Each row was made from one small tree. The marks that hang from a mark follow it in brackets, in alphabetical order. Every link used is in the known rows. Write each row's tree.
Known rows
nasu[monid[zizo] pabedaz pivoz pobi[fabi[pitatog]]]: [ -47   62   97 -149  -78  104  -46   54   80 -234  138  159  111  -11
  -66 -123  171 -198 -535 -204   17 -200  101   54  136 -121  -32   52
   98  105 -127   90  188  167    6  381   75   37  101  225 -187   36
  470  339  -84   39  -15 -157  -12  124   65  294  -41   20 -175 -209
  141]
nasu[monid[pitatog] pabedaz pobi[fabi]]: [  18    3    4  -72  -50   72   11    3  -22 -291  -15   25  182   65
  -95  -30   56 -171 -283 -178  -42 -218   51  -55   85 -168 -105   32
  -31   92  -37  -16  145   44  -53  273  279  -93  220   11 -131  -59
  425  200  -40   12  -94 -150  -12  155  -39   76 -124  -21 -211 -163
  -11]
fabi[pobi zedo[pivoz[sigo]]]: [-157  -88   53  -24  -48  -23 -133  -20   70  164  -37  146 -231   15
  143   25   32   21  -14 -148  113  144  -18   95 -114    6  -93  114
  -71  237  -53   -3  209   51  -40   56   88  -69 -167    5   46  -10
  177  -24 -119  -15  -61   32  -91 -169  117  113   38  -62   10   24
    0]
pobi[zizo[pitatog[kerep[tepa[monid]] zedo]]]: [ -24  101   44 -275  119  -10 -213 -122  296 -280 -146   85 -111 -114
   28   94  -24  -42 -108 -149  165  316   50 -114 -140  131 -196  132
  250  -50 -138 -270  160 -172 -283   64  334  -55  170  -85   95   51
 -181   79  -44  214   58  -40  -82  -31 -160 -221  -60  -15   -8 -164
 -241]
zedo[tepa[dobo[pabedaz] monid pitatog[fabi]]]: [-198  220   74 -112   41  -66  -33  -13   68  -79  -81   60   65  -35
  -87   16  -11  -10 -354  -26   59  102   63   67 -261  -99   68   19
  342  306  -44 -246    6 -227   41   68  197   39  -59  -17   28  -12
   87  137   36  -18   84 -117   33  113 -263  463 -148  -56  -12 -144
   32]
bonip[pivoz[monid[zizo]]]: [-208   -3  -31  -57   79  -23  -47   59  -31    3    2   75  144  -55
   84    7   10 -165 -291   99  141  -65  -57  -54  211  108 -148   38
  128   31   -6 -168   88  -25   47  114 -139   62  -30  -51    6  -94
   23   40   16   83   63  -40   14  -33  101  160 -131   22  -84 -104
   53]
dobo[pabedaz zedo[pivoz]]: [-156 -171   97   62    0  134 -137   97   72  101   74   82  -80   -6
  240   47  -87  118   -3  121 -132   63  -63   86  -10   17    4 -104
  213  253  -62   14   63  169   28  138  122   18 -226   30   99  -52
   89  -31   10   -5  -46   45  -53 -121 -144   83  -98  -59  -15 -121
   45]
bonip[kerep[pitatog[zedo[tepa]] zizo] pivoz]: [ -72  129  180  -34  -28 -128 -306  -47  375  -30    0  297 -124  -25
   57   54  197  125 -220   33  -24  195  -70  -53  202   78  -97  115
   48  139  -40  -65   99  -48   66  -17  -60   -6  170  227  -28  -94
  -73  226 -276  137   30  -78  286   25  -71  152 -322 -134 -100 -150
 -154]
monid[pitatog zizo[pobi]]: [  12   11  192 -150  108   -3   71  188  -97   39 -187   67  147  119
  -98   82  169   60  -72   -5  120  -48   16  -15  222 -122  -88   54
  200  277   58   82  -68 -149   31   87  154   25  117 -167  180   -2
   -3   25   -1   34   50 -137  -55  -16   98   33  -51 -111  -43  -43
    0]
tepa[dobo[pabedaz zedo] monid]: [ -35  -22  116  -28  -56  120  -28   47   18  -56   64   30  -24  -22
   73  -65   16  118 -134  116  -21   92  -26  162 -100 -103  -50 -126
  323  258  -72 -220   26 -100   32    3   80   41  -90  -94  148  -45
  -19  -54  103 -121  -23   40  -89  -77  -53  217  -40  -57  -18 -105
   17]
nasu[monid[pitatog[bonip] zizo] pabedaz pobi]: [  74   12   53 -210   62    6  135   77  -16 -206  -66  114  367  197
  -20    3  195  -80 -261  -71  -65 -197    9  -72  283 -145 -195   53
  156  159   61    3  127   96   98  228  317   68  208  -54  -19   60
  274  172   98   87   61  -81  -77  126  104  -75 -176   77 -128  -77
   12]
dobo[zedo[pivoz zizo]]: [-131 -145   61   55   91   94 -140  -76  143  147  -45   64  -57  -63
  234   89 -180  114 -108  124    1   31  -83   42  146  -54  -85  -55
  159   75 -180  128   99  212  -13  127   59  -15  -85   56  101   12
   26  -70  -41   64    7  -14 -144  -98  -97  -28  -71  -96   50  -75
   -8]
pobi[fabi[zedo[zizo]]]: [ -22  -35  -27   79  -41   29  -54 -112  170  132  -47  112  -97 -116
   43  101  -37    4 -201  -40  113  120    7   40   10   22   -9   39
  -49   72 -205 -142   99   46  -76  -13   76 -179   64   -7   48  -47
   46   36 -104  -20  -64 -117 -139    7  -46   39  -89 -163  -77  -60
  -14]
dobo[pabedaz zedo[pivoz tepa[monid[zizo[pobi]]]]]: [-249  -61  132 -137   97  104 -144  162   56  142  -85  181  -79    3
  149   22   19   30 -189   52   -5    2   39  170  140  -74   48   37
  573  488 -114 -111  219  100  119  233  205   71  -88 -113  140   -9
  117   -6   17   94  -38  -73 -104  -61  -30  215  -61  -76    4 -160
   74]
tepa[monid pitatog[bonip pobi zedo]]: [  45  148  100 -277   65  -46 -138  128  147   -7 -203   84  -50   48
  -62   51  167  -59 -182  -62  -48  190   45  -50 -105   93 -319   24
  196  141  -46 -242  114  215    6   73  125  -76  226   84  212  130
 -158  103  213   36  122 -188 -181   -4  -75 -111 -152  -18  -50   83
 -179]
pobi[fabi[bonip[kerep zedo] pitatog] zizo]: [ -11   91   42   20 -122   49   22   52  398  -47  -57  120  -90   70
 -140  107  196   35 -101  166   43  234  435 -115   69  243 -255   39
  -91  164 -242 -137  -60  145  -49   34  162  -86  180   87   41 -201
   -4  261 -313 -162   -2 -251   23   36  -52  291  -56 -121  -92  -58
 -226]
zedo[pivoz[sigo] tepa zizo]: [-244    1  -61   16  158   63 -168 -158  125  110  -57  144  -98  -28
  160  102 -311   70 -192    0   22  -10   51   57   62 -117   10  149
    0  179 -151  165  238  147   61   81   93   93 -122  146  -45    9
  187  -72 -122   76    4  -67  -67  -57    1   66   27  -74  154  -12
  154]
pivoz[tepa[monid[zizo[pobi]] pitatog] zedo]: [-194  142  -66 -301   55    4   -1  238   23  -35    4   56  -32 -131
 -160  -42  261 -161 -300 -173  202 -131   36   28  127  105 -214  116
  510  209  -16 -115  -56 -140  -26  -22   64 -207  182 -134  190  134
   -2  283   24  141   -2 -293  -31   89  -74  238 -106  -95   84   29
  -32]
fabi[monid pitatog[pobi[zizo]] zedo[tepa[dobo]]]: [ 134  103   12 -296   36 -161 -105 -162  233  204 -240  173  -98  109
   17  -56  128  128 -238  -78  219  180    2    8 -163  170 -120   89
  168  172 -126 -189   70   -4    2  141  278  146  193   93   89 -121
  105   10  -73   66   44 -325 -229  -47  245  529   25 -231  -33  182
  -78]
pobi[fabi[pitatog[kerep[tepa[monid] zizo]]]]: [  13  267   89 -219 -147  -40 -137 -101  485  -27  -19  170 -100 -273
  -88   39  141 -136 -157  -85  125  265   77  -45 -101  144  -43   68
  268   96   59 -102   11  -78 -137   51   73 -228   74   63 -118   36
  152  143 -104  -30  133    7  283  109 -106   30 -108  -40  -37 -285
 -118]
sigo[zedo[pivoz[monid] zizo[pitatog]]]: [-252 -183 -112   46  169   44 -186  -14   63  120 -111  138  135 -165
  272   31 -218  -20 -209   91  179   40  -84 -153  196  -90 -247  122
   91  -25 -157 -125   36  -86   -4  116   33   -8  -41 -117   29  -67
  205   46   26  160    8  -35  -24  -86 -148    6 -132 -171    0  -48
   16]
bonip[kerep[zizo] zedo]: [ -66  -74   44  106  -96    9   -9   -9  357    9   57  181  -18  -54
  -67   -4  199  138 -140   89  -24  147  113  -89  263   45 -104   45
 -100  106  -76  -93  -31   -8   64  -52  -73 -124   22 -113  -81 -119
   -7  118 -145  -27  -67    2  187   20   -8   62  -73   -8  -35 -148
 -107]
tepa[dobo[pabedaz zedo[pivoz]] monid]: [-138  -51  125  -29  -34  188 -112   18  -29   -3  151   45  -59   50
  178   -9  -72  107 -213  167    2  124  -19  175  -76 -160  -55 -125
  355  258 -131 -132   56   25   13  140   38   46 -173  -62  136  -36
   66 -135   46  -60  -22   38 -124 -101 -107  265 -107  -86  -37 -153
    1]
nasu[monid[pitatog[zedo]] pabedaz pobi[fabi[bonip]]]: [  84  -29   90  -80  -32   52   79   30   29 -282  -10  -45   73  223
 -100  -68   62 -165 -229 -147 -162 -104  228  -34   90   25 -253   43
   -8   59  -64 -116  242  140  -39  295  271 -103  346  128  -28  -69
  236  308  -75  -16  -12 -323  -77  154  -35  159 -143  -60 -223 -129
 -155]
sigo[zedo[pivoz[monid]]]: [-221  -92 -156   50   76   76 -111   50    2  263   80   76   65  -49
  157  -77  -91 -110 -140  102   52   -8   -8  -42   80   -8 -197   78
   51  -14  -39 -195   97   -2   53  162  -19  -64 -137  -37  -59  -96
  236  -23   28  105  -21  -57   52  -17  -74   86 -120  -78  -20  -43
  -14]
zizo[pitatog[kerep pobi]]: [  53   10  101 -116   40 -100 -172  -31   76 -206 -216   50  -21 -112
   14   97   58  -89   -4  -80   94   47  -67 -116  -48  100 -229  103
   97   45   53  -86   13   83  -67  116  171   77  154    7   19   96
  110   35   80   35   44   46  -90  -39 -110 -151   23  -63   36  -53
 -138]
tepa[monid pitatog[fabi]]: [-213  164   -3 -107   32  -33  -18   29  102 -114 -136   23   88 -171
 -119   55   46 -177 -228  -40   71  150   42    8 -144  -10  -16  -10
  226  120  -60 -138  -39  -94 -100   19  107 -108   -7  -53   55   67
    8  154   49   -3  108    5   75   54 -243  148 -120  -14  -52 -118
  -97]
zizo[pitatog[bonip[pivoz] pobi zedo]]: [  25  -44  268 -144   72 -176 -259  136   37 -132 -162  235  -30  119
  118  185  122  -26 -166   19   63   74 -139 -117   62  236 -400   72
  -42   13  -50 -251  -17  208   27   71   35   83  338  148  187   77
 -102  165   59   87   95 -178 -228 -141    1 -249 -234  -72  -24   14
 -171]
bonip[kerep[pitatog[pobi] zizo] pivoz[sigo] zedo]: [-146  -28  223   29 -122   -7 -332  103  504 -122  -42  383  -43 -167
  -69  115  308  158 -245   74   -8  141  -21  -81  311  143 -412   94
 -171  294  -51   12  -11   16   80 -124 -144  -68  172   62  -67  -83
  109  195 -174 -132  -40  -36  270 -184   61   20 -140 -114  -65 -201
 -108]
dobo[zedo[pivoz[tepa] zizo[pobi]]]: [-143 -178  101  -23   64   28 -161   32  131  213  -85   43 -206  -72
  213   94  -97   27 -160   14   33 -151 -100  -20   98  123 -223  -10
  385   99  -64   79   46  203   11  111   53  -90   90   74  122   69
   53   33  -25  116  -42 -206 -142 -102  -22   47  -77 -136  201  -33
  -10]
pivoz[nasu[pobi] sigo]: [-136    5   19   22   41   58  -77  137 -101  -80  -49  172 -119  -31
 -204  155  -45 -236    2 -135  -41 -154  110   83   16   16 -301  116
 -162   94   42  120  194  -73   25 -120   99  -79  -62  -70  -43   78
  142  157   38  -80   -7 -118   56 -109  218   43  142    3  145  -88
   32]
sigo[zedo[pivoz tepa[monid pitatog[kerep]] zizo]]: [-256  119 -127 -119  224  104 -313 -138  424  133 -140  191   67 -190
  107  -10 -147  -24 -260   -5  115   89   93  -11   33 -183 -154  166
  373  145 -212  -64  260   42   53  265  235  -23   20  142   17  168
  327   75    5  269  -24  -38  -12  173 -321   86 -155  -62   20  -67
  -68]
pitatog[fabi[monid] kerep zedo]: [-267   39  112  -92   43  -85   38 -185  108  -35 -138   11 -122  -63
  -39   24  -78 -286 -182 -108   11  143   97  -21  -93  191 -123   93
   99   19   91 -280  181   93  -82  275  232  -36   20  204   14  -23
   48   82   62   -4   42   13   32  -41 -179  163 -102  -77   65 -147
 -201]
dobo[zedo[pivoz[monid nasu sigo]]]: [-340  -36  -95  219  133  111 -184  132  -83  205   35  235 -160 -150
  165  122 -235 -307 -120   82  -72  -17  -67   89   38  154 -301   54
   87  181   78  -96  216  105  -47  -43   29  -48 -385  -77   69 -114
  190  -86   61  -32   50  -54   85 -175  142   54  -18 -101  149  -83
   33]
tepa[dobo[pabedaz zedo] pitatog]: [   8  -25   97   34  -28   30 -112  130   58   34   14   29    8   24
   48  -23   42  213 -118  107  -87   64 -115   94 -123  -22  -48 -126
  277  252   12  -33  -51 -132   17    9  126    3 -120  -41  173  -16
  -52   48   94  -57   24 -133    4    1 -175  288 -110  -93  -56  -48
   49]
fabi[bonip[pivoz] pitatog pobi]: [  29   28  286 -164  -76 -184  -60  101  227  -19 -197   41  -53   83
   61  -22  202    6  116   -5  121   16   94  -89  -39  260 -258   -3
   83   77   24  101  -57   70   91  118  -72   94  202  273  108   28
   67  279 -110  -94  106  -56   19  -55  158  322  -15   36  -44   65
  -92]
zedo[pivoz[monid tepa[pitatog]]]: [-224   41 -222  -61   73   -6 -130   63   23  128   76  -27  -61  -76
  146  -23 -118 -206 -244  -28   35  -31  -66 -191 -117  176 -149   19
  326  -13   98  -73   24   55  -62  105  -30  -87 -122   11    3  -48
  159   64   26  186   56 -191   98   65 -148  288 -191  -48   15   34
   34]
tepa[dobo monid pitatog]: [  -1  183  -26 -124   -4   37  -62  -12  -36 -109   17  -26   71   22
 -104  -52   56    4 -258   29  121  111   16   51 -123 -186  -65  -38
  236   41  -63  -76  -45 -198  -55    7  -41  -17   47  -94   99   69
  -38  -28   71    5   66  -95    3   96  -94  275  -72  -39  -99    5
  -46]
pobi[fabi[bonip] zizo[pitatog]]: [  27    4   35   17  -45   62  -26  -54   -6 -334 -122   66   77    3
   16  180  -92  -77  -39   69   82  174  155  -35   -1  186 -144   98
   87   45 -150 -169  -34   49 -189  -75  121   -3  190 -242   28  -71
  -95  230 -167  -55   99 -160  -15   -3 -133   61  -34 -180  -58  -56
  -92]
monid[pitatog[fabi[bonip] pobi] zizo]: [  18   68  287 -163   87 -112  221   96  -28  -81 -240   -6  229   85
 -169  152  182  -26  -84   44   72   59  186  -56  111  158 -269   54
  142  298   64  -66  -35   33   44   60  234   45  159 -121   70  -20
   22  184  -35 -105  259 -181 -126  -22  -34  137  -62 -138   16 -141
 -122]
bonip[kerep[pitatog[pobi[zizo]]] zedo]: [  26   25  126  -66  -33   33 -171   45  384 -107 -172  150  -33  -43
 -129  120  281  203  -98   18   46  149  121 -183  156   78 -367   59
  -79  178 -165  -45   -8   41  -40  -24  174  -39  230  -41    9 -138
  -58  109 -142  -55  -77 -119  -19 -101  -40  -11  -54 -114  -93  -59
 -214]
bonip[kerep[zizo[pitatog]] pivoz[tepa[monid]]]: [-165   47   35 -115 -103  -61 -197  -35  216 -388   32  222  -18 -233
  105   72  155  -84 -316   41  196  161  -47 -156   70  140 -178   44
  271   70  -66 -231  -72  -95  -45 -126 -130  -29  164 -105  -27   18
   77  272 -160  147    2   87  210  -16  -71  143 -235  -57   25 -159
  -98]
zedo[zizo[pitatog[kerep]]]: [ -54  -28   43  -24  111  -19 -122 -156  191 -182 -221   63   40 -177
  119  128 -132   -9  -64  -23  125   71  -62 -121   66  -39 -125   93
  138   -7  -51   28   12   -8  -83   77  148   73   84   29   75   99
   43   36   29   68   31  123  -45  -19 -159 -139  -19  -61   61  -74
  -60]
dobo[zedo[pivoz tepa[pitatog[fabi kerep]] zizo]]: [-315   84   42   14  204  -81 -248 -169  389  169 -222  159  -49 -189
  144  178 -189  -79 -261   37   10   77  -69    9  -21   73  -71   89
  384  206  -99    9  173  224  -39  280  365  -24 -107  223   44   87
  184   95  -80  177  125  -78  -22  102 -422  104 -214 -102  106 -206
 -115]
zizo[pobi[fabi[bonip zedo[tepa]]]]: [  64   37    2   47  -81 -106  -48   59   71  213  -77  148 -218  128
  -46   40  126 -167  -43  -31   13   52  123   86  -65  298  -18  150
  149  179  -48 -283  112  112   22   38  141 -118  234  -15    6  -48
  103  101 -129  -26    3 -350  -23  126   60  256  -32 -170  -52   12
  -91]
nasu[monid[pitatog[fabi zedo] zizo] pivoz pobi]: [-165  -26  357 -275  175   78   35  163   -2 -223  123  177  142  111
 -133  -44   74 -163 -475 -232   52   -2  130   18  205 -156 -220  104
  108  167 -112  -96  219   15  -15  279  257   71   88   13  -56    6
  184  372  -70  102  121 -184 -112   -7  -27  214 -163  -28  -96 -294
  -42]

Write each row's tree
[  34  111  256 -117 -192 -160 -214  -43  110  -48   45  117 -117   96
  -73  111  310   95 -371  106  193   67  -79  -72   24  114 -243   32
   72  -25   29  -19  -26 -218   15   77 -146 -141  207  -48 -158   11
  -90  -21  -95   39   61 -188  247   31  132  226 -148  -42   40 -270
  -93]	bonip[kerep[tepa[dobo] zizo[pobi]] pivoz]
[ -51   -5  100  -60  132   19  -76 -176  278   23 -147  -23 -123  -73
   62   48 -126   35 -133  -67   -6   72   72  -24   50   -2 -187   70
   57  -19  -91  -45  211  121  -24  180  115  -21   83  263  116   77
 -119   23   21   66   -2   -9 -149  -11  -97 -105  -47  -27   77  -69
 -143]	pitatog[kerep zedo[zizo]]
[  -9   18  174  -86  123  187  -82  106   55 -182  203  177  167   43
   98 -139  -43  -60 -247 -104   11   21  -32  -50   47 -158  -65    0
  130   94  -29   -1   51   73  -34  144   79  181  -19   13  -53  -13
  321   58   21   56   24   31   40   50   57  101  -91    9  -89  -45
  105]	nasu[monid[pitatog] pivoz]
[ 159  233  108 -197 -174 -101 -209   94  254   91  -35  279 -159  -81
  -78  160  336 -126 -107 -108  113  282  -93  -92 -170  254 -232   64
  153  149   38 -329   44   16 -129 -127  236 -271  285  -78  -18   19
  107    6   33  -69   98 -172   14  -10  -52 -202 -228 -150 -155 -101
 -141]	kerep[pitatog[bonip pobi[fabi[zedo]]] tepa[monid]]
[-262  -99  172   -6   85 -241 -144  190  180  -44 -204  330  140  -59
   70  210  116 -273 -324   88  147   -9 -145 -269  150  412 -514  118
  -37   58   -3 -511 -169  155   47   79   50   20  235  -38   52 -108
  137  224   92  -24  120 -163  -90 -148  -64 -119 -266  -30  -21 -145
 -162]	zizo[pitatog[bonip[pivoz[monid] zedo] fabi pobi]]
[-266  -88  120  -11   85   58  -74  157  227  -20  -41  435  150  147
   47   99   -1  -80 -128  124   33   36  -13 -120  221  172 -323   77
  -99  267   56 -155  -62   88   99   28  166  103  111   38  172  -97
  297   55   39  -73  -37 -101   57 -147  133   -1 -204  -40  -43   30
   54]	fabi[monid[pitatog[bonip[pivoz[sigo] zedo]]]]
[-302    1 -188  -16  110   68    8  -29  100   57  -40   66  -39 -232
   78    0 -163 -124 -230  -45   85  -69  -41   12  138   69 -260  150
  -31  125  -96  -88  115   22  -12  -48   57 -103 -126   27   55  -88
   48   27   59  -78   12  -52  -20 -110   40   71   46  -94  170   24
  110]	pivoz[monid sigo zedo[zizo]]
[ -72  -49   50   30   72   78  -63  -13  -48 -381  131  175  255  -68
  184 -131   28  -64 -461 -129   44  -96 -114   -2  191 -128   66   63
  194   28  -70  -28  102    9  -58  205  -18  219   -7  -32  -92   46
  322  146   20  180   -4   57   -6   72   20   20  -57   31 -106 -113
  181]	nasu[monid[zizo[pitatog]] pabedaz pivoz]
[  -2  -25  122 -213    0  -64 -147  -38  307  219 -208  137 -142   36
  188   47  143  154   -9 -124  221  243   10   -4 -116   58 -122   47
  109  181 -194   50   38   66 -100  161  176  -18  -14   91  177  -50
   24  126 -222   85    6  -51 -193 -135  123  237  -36  -97  -85   82
 -146]	fabi[pitatog pobi[zizo] zedo[pivoz]]
[ -20  -40  245  -79  -73 -111  -37   19   82 -131 -135   -3  -21   96
   58   -3  103  -46   81  -11   95  -40   71  -63   -8  232 -264   33
   54   21   18  -11   79   95   74   95  -93   50  188   74   15   31
   22  204  -56  -65   48  -29   -5  -35  111  209   -6   68  -19    7
  -57]	fabi[bonip[pivoz] pobi]
[   8   16   71  -69   52  -88   37   99 -112 -108  -76  199  177   68
   63  156   92  -21  -66   84   94   83  -57  -62  206   18  -72   99
  140  101   64 -114  -96  -12   15  -89   95  108   72 -203  108   59
  -60   94   31   52  154   -2  -44  -25  -29 -188 -140  -56    3   -3
   15]	monid[zizo[pitatog[bonip]]]
[-274   -3   -4  -83   63   83  -38  173  -75   39   88  159 -112 -121
   45  -53    7 -274 -403 -131   71 -173  -26    4   20  188 -217  170
  315  241  127 -154  163   33   35   29  -67   49 -124  -48  -41   -5
  185  109   80   40   42 -178   75 -113  222  234   78  -47  228  -51
  269]	nasu[pivoz[monid[zizo[pobi]] sigo tepa]]
[-223  100   79 -210   18  122 -184 -210  248   12 -110  110 -194   14
   88  108 -158 -178 -272  -42  106  271  220  -12  -72  115 -170   97
  158   95 -128 -109  192  291 -196  427  241  -33   43  303  108  -93
  101   85 -160   54    8 -146  -62  -60 -146  297 -165 -219  -67  -84
 -210]	pobi[fabi[monid pitatog[kerep zedo[pivoz]]] zizo]
[  12   54   76   -5   12  -36  -13  -41  -30   35   61   35  -25  139
   31  -37  -54  170 -130   16   -7  -52   19   63 -117  -81   86   27
  121  184   15 -103   45 -131  137   48   93  143  -51   33  -28  -77
   73  -15   -9  -14  -20 -116  -40   59  -16  317  -31  -44   36  -25
  132]	zedo[tepa[dobo[pabedaz]]]
[-121  200  -55 -203   83   75  -62  -13  163 -142  -96   38  120 -153
 -100   -4   96 -132 -204  -27   97  142  101   22   39  -84  -63   60
  410  173   -8  -62  130  -55  -61  126  121  -10  -17  -71   98  151
   24   55   83   94   80   74   41  125 -177   86  -74   32  -84 -107
  -82]	tepa[monid[zizo] pitatog[kerep]]
[ 218  251  233 -292 -174 -220   43 -103  207  -64 -184 -109 -188  200
 -107   33  326  203    3   -1  239  234  273 -187 -267  206 -320   40
   77   44  -10   60   40 -176  -63   61  242  -11  170   35  -41  -82
 -139  112 -208  -95  176 -210   29   20  133  440   76  -27   69   -4
 -170]	fabi[bonip[kerep[tepa[dobo]]] pitatog pobi[zizo]]
[  77  -12  247 -137   82  -41 -169  -17  247   34 -250   17 -103  -76
    6   74   44  206 -107 -119   -8   72  -43  -86  122  -19 -287   34
   14   71  -77   93   92   46   -3   25   43  -39  266  195  139   15
 -165   98   20  -20   39 -152 -143 -144  -34  -92  -77 -178  -34    0
 -119]	kerep[pitatog[pobi zedo[zizo]]]
[-142 -106   91 -156   27  -64    2   75 -203 -138 -241  103   63    6
  -10   39   57 -125 -128  -49  198   11  -33  -69  221   11  -30  110
  270  130   81  -30  -21 -149  -37  125   95   81  149 -282   96   -8
   56   52  104   48   18  -72   47 -110   83  194   24 -157  -33   -9
   48]	fabi[monid[zizo[pitatog pobi]]]
[ 169   65  -71  -98   47 -181 -128   73  247  185 -179   98  -91   76
  -31  -37  187   27    9  -61  -44  147   44  -28 -147  339 -116   84
  190  168  -46 -130  126  123   52    8  205   -9  187   41   57   44
   69  131   -4   91  105 -337  -91  131    2  261  -15  -90  -83  142
 -104]	fabi[bonip zedo[tepa[pitatog[pobi]]]]
[-219  -20  -88    0    9   72  -95    1  -27   27  180   63 -171  -30
  109   47 -158  -69 -133  -39   -9  -55   44   24  -78   90 -101   67
   58   96   42   52   75   96  -17  -48  -17  -15 -134   89  -45   23
  202   17 -117   49  -20  -90   19  -92   -1   76  -29  -60  191    0
   87]	zedo[pivoz[sigo tepa]]
[  94  -67  124 -134   -5 -156  -84  -16  160  -61 -308  255    8   37
  187  160  166   65   61 -119  199  244 -131  -90  -72  174 -217  147
  112  151  -76 -280    4   13 -113  -94  288   14  144 -240  195    5
 -123  195  -40   72   54    5 -187 -119   69 -140  -86  -74  -23  124
 -126]	fabi[pobi[zizo[pitatog[bonip]]] zedo]
